Below are the code and all the weights of a small trained network. Each question names an input and a class and asks about switching units off, where a switched-off unit gives its printed mean instead of its output.

import numpy as np


def w(rows, s, z=0):
    codes = np.array(rows[::2]) - 128.0
    scale = np.full(codes.shape[1], s)
    scale[-1] = z or s
    return codes * scale


def norm(h):
    return h / np.sqrt((h * h).mean(-1, keepdims=True) + 1e-5)


def f(y):
    return y / 2 * (1 + np.tanh(0.7978845608 * (y + 0.044715 * y**3)))


def log_softmax(a):
    a = a - a.max(-1, keepdims=True)
    return a - np.log(np.exp(a).sum(-1, keepdims=True))


def net(x, mask):
    res = np.array(x, float).reshape(1, 4) / 4 @ E
    u = 0
    for l in range(3):
        y = f(norm(res) @ A[l][:, :-1].T + A[l][:, -1])
        res = res + np.where(mask[u : u + 6], y, B[l][:, -1]) @ B[l][:, :-1]
        u += 6
    return log_softmax(norm(res)[-1] @ U[:, :-1].T + U[:, -1])


A, B = {}, {}
E = w([
[67,197,181,97,163,60,99,132],'x0',
[203,141,128,99,50,139,116,32],'x1',
[146,158,142,181,68,135,3,138],'x2',
[131,107,127,124,149,129,118,120],'x3',
],0.0063)
A[0] = w([
[143,202,127,48,182,71,148,132,198],'0.n1',
[143,69,123,198,105,196,97,153,91],'0.n2',
[85,199,95,3,158,73,156,52,1],'0.n3',
[178,142,59,114,123,144,170,92,138],'0.n4',
[86,209,213,83,174,58,105,149,2],'0.n5',
[179,127,170,111,75,113,90,33,118],'0.n6',
],0.0065,0.0024)
B[0] = w([
[98,146,199,131,73,113,158,65,236],'0.n1',
[143,247,71,155,139,131,107,161,196],'0.n2',
[185,109,186,129,58,161,106,2,227],'0.n3',
[166,82,201,144,136,209,162,157,189],'0.n4',
[163,84,167,117,70,167,50,138,250],'0.n5',
[107,99,119,84,86,138,170,116,253],'0.n6',
],0.0082,0.0042)
A[1] = w([
[165,150,100,153,86,120,103,62,47],'1.n1',
[78,116,150,195,197,149,165,170,179],'1.n2',
[106,128,163,87,93,46,111,75,135],'1.n3',
[111,107,169,128,80,98,138,94,6],'1.n4',
[38,111,164,63,102,77,117,74,134],'1.n5',
[132,132,77,138,192,123,255,176,35],'1.n6',
],0.0081,0.0022)
B[1] = w([
[148,163,89,71,193,50,150,76,198],'1.n1',
[142,165,92,160,86,88,197,63,193],'1.n2',
[95,191,81,183,196,40,147,133,243],'1.n3',
[116,152,79,185,226,127,148,173,192],'1.n4',
[117,214,39,114,176,63,163,169,254],'1.n5',
[120,171,205,170,211,89,194,1,201],'1.n6',
],0.0074,0.0048)
A[2] = w([
[82,193,102,148,152,63,74,115,118],'2.n1',
[96,178,77,83,179,30,185,137,211],'2.n2',
[97,66,30,217,96,254,143,190,125],'2.n3',
[57,117,211,109,156,49,25,200,2],'2.n4',
[202,129,84,33,22,128,53,71,95],'2.n5',
[223,54,118,131,125,180,188,105,155],'2.n6',
],0.0078,0.0017)
B[2] = w([
[32,52,88,118,144,164,82,235,233],'2.n1',
[238,166,111,221,165,143,78,215,254],'2.n2',
[103,169,99,126,223,8,89,165,160],'2.n3',
[146,14,82,3,16,237,143,60,187],'2.n4',
[138,167,182,223,203,52,225,72,212],'2.n5',
[86,55,192,58,67,194,117,118,194],'2.n6',
],0.0071,0.0078)
U = w([
[219,181,197,189,164,76,195,81,59],'0',
[104,190,46,165,171,62,32,254,73],'1',
[111,36,180,26,21,225,86,161,253],'2',
],0.0096,0.0034)

Each question gives the input, the list of numbers given to net, and the class t.
The units are the neurons (one row each of A and B). Each row of codes is followed by its name. A weight is (code - 128) times the scale printed after its matrix; where a second scale follows, it is the last column's (A, B and U).
mask holds one flag per neuron, layer by layer. A switched-off neuron (its flag False) gives its mean, the last column of its row in B, instead of its output. The means were averaged over made-up inputs and are rounded, as every weight is.
A unit's drop is (log p(t) with every unit on - log p(t) with that unit switched off) / (log p(t) with every unit on - log p(t) with every unit switched off).
The circuit of an input: a set's keep is (log p(t) with only the set's units on - log p(t) with every unit switched off) / (log p(t) with every unit on - log p(t) with every unit switched off). Starting from the 12 units with the biggest drops (on a tie, the unit counted first), units are removed one at a time, each time the one whose removal leaves the highest keep (on an exact tie, the one counted first), for as long as the keep stays at least 0.8.
circuit, biggest first: the units of the circuit, biggest drop first
k most important neurons: the k neurons with the biggest drops, biggest first
top k neurons in layer l: the k neurons of layer l with the biggest drops, biggest first
drop when u is switched off: that unit's drop, to one decimal
input [3,-6,8,-5], class 2: circuit, biggest first -> [2.n4]
input [1,8,6,-1], class 1: circuit, biggest first -> [0.n3; 2.n1]
input [1,0,5,-6], class 2: circuit, biggest first -> [0.n3; 1.n2; 2.n4; 1.n5]
input [8,-5,6,5], class 2: 2 most important neurons -> [2.n4; 0.n5]
input [0,3,-2,-1], class 2: 2 most important neurons -> [0.n4; 2.n6]
input [6,4,2,8], class 1: 4 most important neurons -> [1.n3; 1.n5; 2.n1; 1.n4]
input [-6,-1,1,-8], class 1: top 2 neurons in layer 2 -> [2.n3; 2.n5]
input [2,0,5,2], class 2: 3 most important neurons -> [0.n3; 2.n4; 0.n1]
input [-1,8,-7,-2], class 2: 2 most important neurons -> [0.n4; 2.n6]
input [5,-1,3,8], class 2: 2 most important neurons -> [0.n5; 2.n4]
input [8,-2,-8,6], class 1: drop when 2.n5 is switched off -> 0.1
input [1,-2,3,-5], class 2: drop when 2.n4 is switched off -> 0.2
input [-7,8,-6,0], class 2: drop when 2.n6 is switched off -> 0.3
input [-7,7,-5,-2], class 2: circuit, biggest first -> [2.n6]
